[128 = 0]
(9) [110 137 187 145 149 179  68 147 149 106 165 124  76 135 133 181 133  97
 183 160 184 109 114 111 161 172  64 127  96  99  74 163 164]
(9) [114 185 122 147 156 186 135 138 119 143 115 117  81  70 124  78 109 166
 131 175 101 114 150 157 133  99 148 137 185 118 115 152 140]
(12) [119 108 103 114 112  76 129 137 107 136 118 138 126 119 117 139 121 140
  97  86 137 113 158 124 112 114 164  93 119 131 143 131  96]
(9) [120 154 125 130 108  92 122 123 103 129 133 155  93 106  98 106 118 155
 130 123 143 100 143 119 103 143  98 107 165 127  97 161 102]
(14) [105  78 140 147 128  91 118 160 116 137 115 136 142 151 131 181 147 116
 170  63 132 123 174 140 131 132 150  91  92 152 149 125 118]
(9) [130 114 131 117 113  88 139 115 136 139  81 110 112 141 134 132 136 116
  79 129 100 123 152 137 143 112 142 146 122 126 130 116 117]
(12) [111 108  99 124 168  78 130 123 106 171  57 138 151  83 109 101 106 120
 150 136 100 114 219 133 121 116 174 116 131 163 117  79 126]
(12) [114  75  88 133 147 124 114 180 129 137 186 154 138 153 125 187 131 102
 124  78 186 122 104 138 153 114 147 120  90 131 101 129 138]
(16) [130 121 148 127 115  90 159 147 144 118 141  95 105 166 134 144 178 176
 116  57 104 134 145 151 160 118 157  88 106 124 145 171  96]
(4) [155 160 141 101 107 148 140  94 149 104 136 101 111 134 139 105 129 138
  67 164 119 139  81 111 135 127 114 152 133  95 136 138 127]
(4) [115 113 112 141 134 130  86 139 103 132 160 166 174 103 117 148 108 131
 218  98 185 133 143 102  67 171 115  66 113 152 149 115 114]
(14) [104  92  67 104 144  81 111 155  74 138 102 186 198 120  99 110  86  45
 169 143 138  84 171 110 111 101 146 160 148 158  74  86 153]
(16) [ 97 112  80 159 129 169  86 155  91 159 112 180 148  96 127 139  77  64
 162 168 157 108 131 144  83 110 116 170 171 148 118  92 156]
(14) [118 139 167 123 176 141 113 106  98 123 109 150 108  51  98 122  83 141
 121 161 147 108 161  71 131 153 144  90 102 119 128 113 149]
(16) [142 117 138  64 126 102 120 123 132  82 148 111 149 152 127 139 127  93
  91 132 149 112 113  74 160 126 146 125  75  92 111 133 138]
(9) [102  85 125 140 115  90  92 144 119 152  85 143 113 139 130 177 120  71
 131 124 144 103 169 139 125 127 117 143 116 138 109 109 129]
(14) [114 145 173 180 158 207 124 154 131 120 172 137  98 117 130 150 137 155
 181 124 141 137 102 142 147 146 106 115 129 128 131 160 158]
(9) [130 117 174 139 146 112 132  99 129 138 100 116 106  87 123 150 126 179
 110 100 126 145 166 104 123 160 156  61  80 132 185 113 107]
(12) [126 167 157 168 169 219 144 119 142 143 101 114 100  97 140  95 119 132
 139 203  82 141 117 160 156 114 117 185 167 130 122 116 179]
(12) [140 143 125 119 137 149 172 171 156  98 174  80 169 194 152 104 192 154
 188  83  79 150 117 171 173  94 162 128 130 131 130 171 133]
(14) [119 140 136 131 165 168 104 122  98 119 170 185  93  64  89 134  70 122
  95 172 196  99  89  73 131 150 103 125 123 106  85 130 162]
(12) [113 136 142 139 164 133 144 152 135 139 121 113  70 117 120 130 139 145
 103 130 111 107 155 153 187 102 153 134 128 117  88 155 143]
(4) [140  75 139 135 160 144 139 136 159 131 167 120 137 149 141 191 143 133
  89  84 158 163  88 122 169 136 156 109  49 126 157 105 141]
(14) [125 156 128 135 130 171 123 122  86 108 153 181 146  93 104  96  85 115
 148 168 146 112  90  94  96 137  97 146 169 128 117 129 155]
(4) [111  87  96 131 103  87 128 152  95 139 113 163 144 141 120 153 115  93
 104  94 135 107 139 135 112 102 147 138 134 143 134 116 120]
(4) [116 152 150 111 127 145 127 138  99  99 125 129  97  98 119 120 107 133
  94 141 125  95 138 103 140 107 157 118 132  97 133 159 137]
(12) [105 138 114 129  97  55 105 133  76 128 133 200  98 118  74 113 103 108
 146 128 166  66 146 105  95 150  61 130 181 136  43 161 111]
(4) [119 101 157 124 117  56 135  87  91 145  13 137 167 102 119 114 110 109
 143 127  70 122 221 104  90 140 154 111 121 165 181  70 113]
(14) [142 173 183 142 127 204 138  97 141 106 146 117  52  96 132 128 111 161
  43 179 133 134  61 109 150 136 103 148 134  83 144 154 148]
(16) [123 147 108  85 127  99 153 145 106 110 108 111 121 121 119  88 124 129
  83 131  91  92 162 126 155  72 189 135 146 107 111 153 124]
(16) [115 159 139 122 100 137  93 118 100 116 125 152  67  87 112 130  87 121
  83 168 165  88 120  99 103 135  97 130 155  94 109 156 122]
(9) [149  89  61 143 119 128 148 116 172 183 113 109 156 153 161 140 140 125
  77 118 116 182  98 184 115 104 146 166 127 154 165  67 111]
(14) [137  98 110  81 152  74 173 161 120  93 143 115 232 192 124 101 168 104
 190  73  81 129 155 121 171  97 187 124  98 152 113 124 142]
(16) [149 130 122 136 131 149 135 114 185 150 127  73 128 149 164 133 164 158
 129 123 111 177 119 167 136 133 133 126 111 131 159 114 112]
(16) [119 119  72 142 173 185 108 134 106 155 132 181 180  87 117 106  71  69
 161 196 155 127 105 124 106 117 118 184 159 152  94  67 181]
(14) [120  99 158 160 100 124 129 123 130 143  78 116 125 142 153 167 141 124
 125 101  98 147 150 151 111 129 137 123 116 144 196 108 115]
(16) [145 153 105 154 180 210 154 123 163 151 150 119 147 120 139  85 131 136
 153 184 106 166  81 165 152 118 113 186 160 144 104 101 172]
(9) [ 93 123 125 163 120 108 100 155  92 148 121 170  99 105 107 146 114 128
 173 106 153  96 169 140  98 139 108 102 155 146 109 148 115]
(16) [ 87  73  54 165 148  85 113 196 131 201  97 133 125 144 135 164 146 103
 172  79 127 114 207 215 137  84 168 133 141 172  93 111 114]
(9) [132  81 118 126 117  92  94 101 144 156 106 138 133 129 133 177 114  94
 100 128 170 141 129 111 105 161 106 125  85 136 137  77 115]
(9) [120 136 147 216  98 145 158 100 105 178  79 160  96  84 126 122 119 197
 122 103  87 160 135 173  60 142 111 111 188 174 217 111  95]
(12) [116 162  73 108 179 175  76 120 138 167  78 108 138  61 136  76  79  83
 171 244 132 114 182 138 113 111 137 169 162 125  77  79 159]
(14) [121 112 129 123 110 106 136 138  94 112 114 152 172 142 122 125 123 102
 154 107 111 117 140 115 109 119 139 129 135 144 147 121 131]
(4) [102  79 127 184 152 162  89 143 134 181 110 149  91  94 139 205 103 111
 115 124 173 138 139 151 120 139 131 120  97 142 152  87 139]
(4) [105 127  95 158 126 157 105 169 120 149 147 143 121 124 134 142 124 123
 172 118 149 121 133 166 108 114 125 128 158 139 120 142 127]
(4) [142  90 119 140 117 110 110 112 171 153 136 116 141 164 148 172 151 118
 135 108 157 165 107 141 117 163  93 126  91 143 138  96 111]
(12) [141 116  48  94 184 116 123 144 162 154 168 108 181 128 128 105 137 133
 165 124 156 148 140 140 144 120 163 113 103 141  82 100 126]
(16) [145 145 167 131 158 131 170 119 153 111 144 111 128 159 120 101 165 148
 149 132  90 140 111 133 184 138 108 148 124 132  90 145 151]
(12) [126 147 137 110 163 136 118 155 161 112 159  96 113 162 130 120 161 113
 179 148 131 113 136 140 191 128 109 146 118 111  43 164 154]
(9) [142 174 147 182 120 224 144  77 110 142 111 158 134  63 132  83  85 167
 129 187 104 168  76 126  57 149  93 148 191 146 206  94 141]
(14) [126 144 203 169 123 166 130 120 126 109 148 124  99 112 133 155 144 192
 160  89 130 150 121 117 113 171 116  62 107 126 195 160 115]
(14) [161 159 108 126  77 136 148  77 122 121 123 136 195 131 137  69 122 151
 152 142 101 170  86 119  44 149  94 136 178 151 191 102 100]
(16) [151 175 144 123 148 149 182 112 154 119 133  89 109 130 130  71 156 185
 107 143  71 146 115 148 168 111 141 141 151 119 121 153 131]
(12) [119 161 132 174  71 210 115 126  94 121 155 179  66  96 129 140  81 129
  58 164 161 116  39 132  76 119  77 169 198 103 160 157 134]
(12) [130  89  90 101 103  46 102  88  95 153  76 160 183  93 113 130  88 111
 121 112 152 128 177  84  48 155 144  84 108 155 172  63  85]
(16) [147 103  89 119 159 165 147 147 182 142 138  76 193 178 172 128 164 105
 155 128  97 177 111 174 165  95 168 165 102 142 141  89 151]
(4) [136 114  89 115  89  99 164 125 103 128 103 147 166 149 128 103 119 103
  77 120  90 125 111 138 109  84 150 172 164 141 150 108 121]
(4) [113 142 125 151 113 142  99 110 118 159  81 144  76  88 126 128  93 109
  97 183 136 110 140 139 100 129  96 160 168 124 117 114 129]
(4) [121 135 152 125 113 124 129 126 128 126  77  95 112 128 146 127 137 128
 120 133  86 123 170 141 132 110 154 128 130 121 159 132 121]
(9) [128 141 160 150 143 162 129 137 145 122 156 114 104 130 134 142 148 161
 152 115 133 141 116 137 146 144 118 106 116 123 134 153 132]
[123 107 161 118 146 103  87 143 152 105 184 144  96 175 109 181 147  79
 155 131 198 100 101  97 183 176  51 140  80 107  20 158 155] -> (12)
[117 147 163 123 121 135 116 130 127 116  90  90 115 118 145 126 138 140
 157 130  98 122 181 131 125 126 153 100 122 118 162 145 118] -> (4)
[164 128 138 134 126 140 178 129 166 104 221 117 137 183 132 136 179 189
 110  66 137 173  40 135 159 144 113 110 103 125 139 162 117] -> (12)
[135  93 133 114 114  83 154 128 127 123 110 106 159 147 140 149 151 152
 106  59 103 148 155 126 126 118 189  80  83 138 199 117  96] -> (12)
[146 176 130 113 161 187 115 107 176 129 143  82  95 108 143  97 129 142
 119 202 133 142 106 132 157 134 110 153 132  97  91 133 148] -> (12)
[163 192 110  76 156 163 158  74 105  94 136 145 191  78 101  13  81 131
 123 220 103 130  89  66 110 127 124 164 172 119 108 101 161] -> (14)
[146 146 125 119 138 140 126 103 170 142 124  89 108 124 143 116 139 148
 107 156 125 150 121 139 139 137 120 134 121 116 122 120 121] -> (16)
[120 131 134 163 123 209 104 140 130 129 168 155  77 113 136 169  99 107
  79 163 177 126  52 132 130 126  91 167 139 103 123 137 159] -> (12)
[140 103 129 136 148 131 144 137 137 121 189 142 151 143 121 155 143 157
 135  74 159 154  90 116 139 149 134  91  86 137 143 129 126] -> (16)
[105 161 188 126 153 147  86 134 120 108 117 104  87  83 124 136 125 154
 191 139 140 104 194 101 132 159 135  61 103 106 129 165 128] -> (4)
[121  90 102  88 113 132  66 151 132 109 160 131 137 147 143 193 104  52
  98 138 206 107 101  93 130 126 129 135  75  92 110 120 140] -> (16)
[150 139 146 121 131 125 188 121 137 108 133  97 162 150 136  95 165 180
 130  88  68 160 124 137 146 114 170 108 122 138 177 137 118] -> (16)
[149 146 150 139 116 120 157  79 142 142  99 112  98 105 129 109 131 184
  71 130 100 155 122 129 114 143 126 115 134 129 173 118 101] -> (9)
[132 123 172 149 193 180 150 144 130 104 186 138 162 124 118 137 142 159
 196 100 134 153 106 107 165 155 141  90  83 141 139 132 166] -> (14)
[148 146 124 141 136 159 162  98 148 146  95 107 149 123 144  84 133 142
 122 163  73 164 116 154 124 116 131 167 158 145 156  94 138] -> (4)
[132 126  66  92 124  60 151 142 116 137 126 116 180 133 119  84 144 160
 155  76 106 128 180 141 107 102 187  84 138 149 135 130  84] -> (12)
[127 152 126 137 111 149 103 102 133 147  89 120 105 100 139 114 107 120
 123 180 124 129 137 135  95 135 103 148 159 123 137 113 123] -> (16)
[139 154 137 125 148 129 122 104 154 137 149 121  72 105 113 119 126 161
  94 155 156 127 111 117 149 154  95 122 124 108  81 144 123] -> (16)
[165 162  98 109 112 145 168  88 129 116 142 135 181 131 125  56 119 141
 112 163  99 156  68 117  99 123 110 167 174 136 140 108 130] -> (4)
[151 159 109 122 108 191 114 105 153 123 175 117 105 110 145 126 110 151
  71 163 169 153  49 120 102 136 105 136 137  95 151 134 120] -> (12)
[141 115 148 118  98 121 108  80 138 132  94 124 104 113 138 157 104 111
  49 157 147 137 107  96 106 150 109 136 102 108 165  96 117] -> (4)

[46] [101 166 101  99 161 113  81 111 146 169  82 158 157 135 154 119 168 122
 161 110  86 185 181  93 117  92  92  80 152 177 149 158 109]
[46] [116 118 117  82 178  55 164 161 135 143 108 156 168 141 116 174 120  91
 112 109 205 157 172 132 112  99 104 116  71 123 186 175  80]
[44] [118 150 134 210 117 113 154  76 111 119 168  42 135 125 157 119 119 101
 133 126 118 131  85 150 127 138 137 114 106  80 128 121 228]
[49] [116 117 118 185 104 167 140 120 118 106 175 123  89  83 146 112 149 154
 121 145 149 138  71 135 137 161 167 153 149 117 109  68 159]
[50] [144 168  91  83 158 180  35 123 112  27 157  88  18  99 141 159 153 171
 111 156 144  67 208 101 102 116 172 124 152 116  70  88 172]
[46] [177 153 198  52 128 182  78 183 109 103 108 126 113 139 116  89 131 149
 134 159  80  19 161 126 122 165  96 111 130 138  47 175 115]
[50] [167 109 159 110 125 127 140 160 125 108 110 108 161 180  89 129  64  99
  94 116 119 112 123 132 128  60 105 146  96 126 134 169 113]
[44] [170 142 150 148 112 172 107 145  86  72 146  94 122 111 140  95 114 133
 110 157  98 104  96 138  99 131 119 109 124 145  93 149 208]
[44] [123  87  61  99 140  36 164  99 160 152  86 152 164 170  87 207  78  99
 113  90 161 189 174 121 124  67 137 143 108 131 221 139  80]
[51] [110 138 103 127 164  54 158 111 131 146 116 112 171 139 139 163 124  87
 129 108 164 173 155 131 111 104 111  99  84 116 184 165 143]
[50] [126 156 128 110 158 191  78 162 116  72 153 122  74  91 152 110 170 156
 112 148 155 116 144 101 121 110 142 130 139 134  79 104 135]
[46] [121 118 132 140 116 143 168 114 148 140 138 100 125 103 138 107 155 149
 140 138 133 125  86 107 177 173 166 158 131  89  95  86 123]
[50] [169 151 164 118 141 185  71 169  86  27 167  75  69 142 117 129  92 125
  81 147 141  49 152 143  93  79 123 131 107 113  77 142 179]
[51] [170 126 136 146  90 159 149 125  90  81 162  92 100  63 149 102 145 168
 130 185 119  75  75 145 120 242 166 122 130 112  72 110 219]
[50] [124 117 157 126 155 113 163 176 119 112 151 125 137 133 118 140 113 101
  96 123 204 120 120 146 125 106 117 144  76 100 139 145 106]
[51] [155 131 119 114 112 109 114 123  87  96 146 137  91  98 129 158 124 146
 132 162 137  65 155 172  79 219 136  96 126 131 123 142 186]
[49] [104 150 147 179 143 171 100 162  93  93 185 140  90  96 158 108 152 125
 108 136 173 135 105 154  96 114 115 118 126 139 118 115 159]
[49] [126 188 206 130 174 159  90 188  95 119 132 107 168 146 160  68 142  83
 122 125 116 120 131 134  98  70  43  74  88 148 101 211 154]
[44] [150 155 113 167  85 151 123  41 131 123 127  35 123 109 159  91 144 155
 167 151  26 110  93 103 156 187 167 114 163 102  74  98 234]
[50] [112 125  67 178  82 103 129  38 134 166 122 134 123 102 150 136 146 152
 172 132  67 167 111 133 126 195 159 108 183 146 154  88 183]
[46] [163 121 179  94 118 148 141 161 118 108 133 106 118 133 108 116 114 138
 120 150 130  44 123 140 141 173 131 144 108  97  78 141 120]
[49] [132 109  86  55 139  39 141  93 166 176  61 150 164 178  90 193  97 113
 148 100 114 133 208 116 133 119 124 121 121 128 184 160  69]
[51] [129  87 103 108 127  62 150 122 142 142 109 157 140 181  76 198  64  99
 108  96 160 133 168 153 116  84 125 149 109 123 198 142  76]
[46] [110  84  80 162 134 202 148 190 120  61 187 189  66  31 146 119 176 181
  73 156 245 208  55 102 135 113 195 191 146 154 123  32 102]
[49] [112 161 193 157 152 222  86 209  92  89 181 147  95  91 163  60 173 135
 107 147 162 115  89 136 113 109  96 123 126 148  71 126 131]
[49] [152 143 177 105 144 134 128 164 120 127 106 106 175 159 123  98 109  99
 119 125 105 114 127 123 126  89  82 111  95 134 114 189 127]
[44] [144 123 109 147 110 113 122 100 116 112 128 112 127 141 119 147  95 120
 122 126 106 129 130 143 107 118 131 120 131 134 148 133 170]
[44] [107 144 152 173 124 185 114 139 114 108 180 117  82  91 156  95 164 147
 127 143 147 110  90 136 136 154 144 140 143 111  85  84 150]
[50] [143 133 100 130 119 152  99 108 125  96 128 113 103 119 131 129 126 147
 123 137 102 133 134 111 122 114 149 129 153 141 116 108 159]
[51] [146 119 135 161 110 211 127 159 107  64 175 113  81  70 145  88 150 168
  99 164 151 124  60 116 138 143 169 162 143 127  72  74 164]
[44] [170 124 103  76 109 204 100 135 142  93  99 129 102  80 136  85 169 200
 135 169  75 125 114  59 160 159 174 147 179 159  56  89 126]
[44] [ 84 166 214 210 153 200 129 194  85  98 228 108  87  81 179  67 180 115
 109 143 208  97  58 169 123 147 108 130  96  89  73 108 160]
[46] [129 140 130 152 113 136 108 103 123 132 129 113 126 139 133 119 121 125
 139 125  87 124 125 135 121 125 121 115 145 135 125 129 158]
[51] [134 127 129 131 122 135 129 129 122 119 134 125 121 118 131 124 130 135
 127 137 128 119 121 131 126 144 134 128 130 127 119 124 140]
[51] [147  94  67 157 107 115 191 108 104  65 181 101  81  35 147 161 148 171
 107 177 208 133  79 137 122 230 217 151 114  90 124  63 208]
[49] [118 119 199 136 132 193 181 197 145 155 136 134 166 100 145  39 174 138
 126 139 148 143  36  97 193 139 121 166 113 114  70 116  70]
[50] [143 170 173 109 155 239  50 195 103  59 153 119  79 103 152  68 165 154
 106 155 122  94 129 100 118  86 113 125 143 152  44 126 137]
[49] [137 126 116  70 132  99 123 113 155 158  80 138 147 154 109 146 124 132
 149 119  96 116 176 106 142 133 124 123 135 132 133 147  87]
[46] [156 153 176 131 111 161  99 131 104 112 133  92 122 142 131  95 116 127
 136 144  72  62 124 145 118 150 106 108 131 124  81 155 174]
[51] [134 120 110 137 120 146 130 130 115  95 154 129  92  88 137 134 143 154
 119 150 155 120 113 131 121 165 160 138 136 124 114  96 153]
[46] [106 118 105 145 143 165 153 153 136 111 154 144 112  63 158 104 183 157
 115 144 187 186  79  94 152 134 166 155 133 130 114  75 115]
[51] [ 96 104 105 126 123 139 138 108 182 170 109 150 126 145 112 129 139 143
 137 100 123 171 121  88 185  88 157 178 162 121 136  72  45]
[49] [149 140 158 108 146 149  88 177 100  87 134 138 118 149 115 128 102 112
  99 130 138  99 154 146  90  79  91 114 110 150 123 169 130]
[44] [104 153 177 131 131 177 106 152 127 147 149 143 102 107 151  83 178 147
 151 139 123  88 116 131 146 176 117 126 146 120  75 113 104]
[50] [141 124  60  38 161  78 103  94 157  91 101 103  79 149  96 220 111 142
 120 121 160  92 243  96 129 108 176 143 123  93 141 111 100]
[147 142 162 138 135 140 123 151 106 107 133 101 149 143 131 106 108 104
 112 130 117 118 115 138 111  96  97 112 103 132 118 167 160] -> [49]
[108 146 174 127 166 175 125 203 114 108 162 145 116  96 152  89 172 127
 109 139 193 126 106 124 130 117 109 133 103 125  94 130 101] -> [50]
[ 90 189 167 128 149 196  72 127 154 177 106 123 143 127 175  42 204 139
 176 119  50 149 125  75 167 106  93 103 170 150  67 127 102] -> [51]
[128 120 122 109 137 129 132 144 136 127 120 144 130 124 123 131 134 133
 122 128 145 139 133 115 134 118 132 137 126 134 130 126 101] -> [44]
[125 171  65 100 121 162  32  57 134 102 121 116  43  94 156 143 180 190
 170 151  60  96 201  94 117 178 172 100 207 145  83  76 174] -> [50]
[138 101  84 131  95 141 117  99 130 101 142 141  70 107 112 160 120 168
 123 142 129 111 131 131 129 163 182 157 167 127 124  69 134] -> [49]
[134 130 156 103 109 154  82 135 133 147 109 162 111 163 104 120 114 138
 142 122  76  80 156 138 128 127 106 130 163 151 109 135  84] -> [51]
[123 133 191  84 154 138 136 190 142 164 103 156 169 155 118  94 137 110
 130 116 135 113 133 119 149 106  80 130 104 132 111 172  48] -> [50]
[116 130 128 141 140 197 147 165 130 102 159 128 107  49 169  74 201 170
 120 160 172 162  64  85 162 156 167 154 136 125  74  74 128] -> [46]
[138  85  74 116 113  19 196  67 158 168  85 112 182 172  89 199  69  98
 133 100 128 160 149 134 138 124 146 138 102 103 208 144 119] -> [49]
[134 144 110  95 125 134  86 100 140 131 105 126 107 136 126 135 138 148
 150 131  81 105 173 109 130 140 136 116 160 137 110 122 126] -> [50]
[117 171 158 175 100 186 113  79 128 139 155  61 100  93 176  62 185 161
 175 153  57  85  83 114 167 211 152 118 166  92  44  85 196] -> [44]
[129 130 134 132 108 220 116 138 140 112 144 126  86  69 154  66 190 192
 140 162 106 122  75  82 176 175 175 161 177 130  47  59 122] -> [46]
[168 120 148  91  84 146  68 113 124 124 102 143  95 185  79 144  73 143
 137 128  44  36 176 152 114 137 116 131 170 146 106 140 111] -> [46]
[186 109 171 151  94 166 150 165  87  71 153  93 131 122 114  99  84 128
  92 158 121  84  65 155 115 141 128 141 104 123  94 146 186] -> [51]
[115 135 117 171 115  66 141  64 131 163 121  92 160 174 123 155  88  86
 145  98  92 140 138 156 117 111 111 106 118 110 177 150 169] -> [46]
[154 113 151  88 107 105 130 119 136 141 106 120 127 174  86 153  85 125
 135 124  99  54 161 147 137 153 125 139 124 105 120 147 101] -> [46]
[152  93  77  87 118 105 145 104 170 145  63 135 172 159  95 144  96 133
 124 110  86 187 138  75 158  67 146 153 144 154 160 127  84] -> [50]
[133 114 110  72 112 145  94 118 160 150  89 172 104 142 102 137 134 166
 148 126  86 107 168 101 151 140 145 148 179 150 112 103  59] -> [46]
[108 116 107 118 124 104 153 110 159 186  94 163 165 124 132 121 152 134
 155 117 111 177 121 105 155 144 129 129 145 144 150 122  84] -> [50]
[128 187 123 116 126 220  17 111 114  91 138 123  51  88 170  85 193 186
 159 160  55  88 162  98 115 159 138  96 201 162  46  95 172] -> [50]
[109 123 125 129 123 143 134 113 163 162 112 130 137 136 128 110 145 138
 144 114 105 153 115  96 171 112 140 152 151 123 119  99  85] -> [51]
[112 110  84  88 122 103 128  91 174 172  88 160 124 138 111 156 140 152
 155 113 109 145 165  97 161 140 156 148 164 131 144  95  63] -> [44]
[168 119 180 118 105 128 123 151 110 127 112 124 156 181  92 119  66 103
 116 124  85  77 126 160 112 108  86 123 112 138 125 182 128] -> [51]
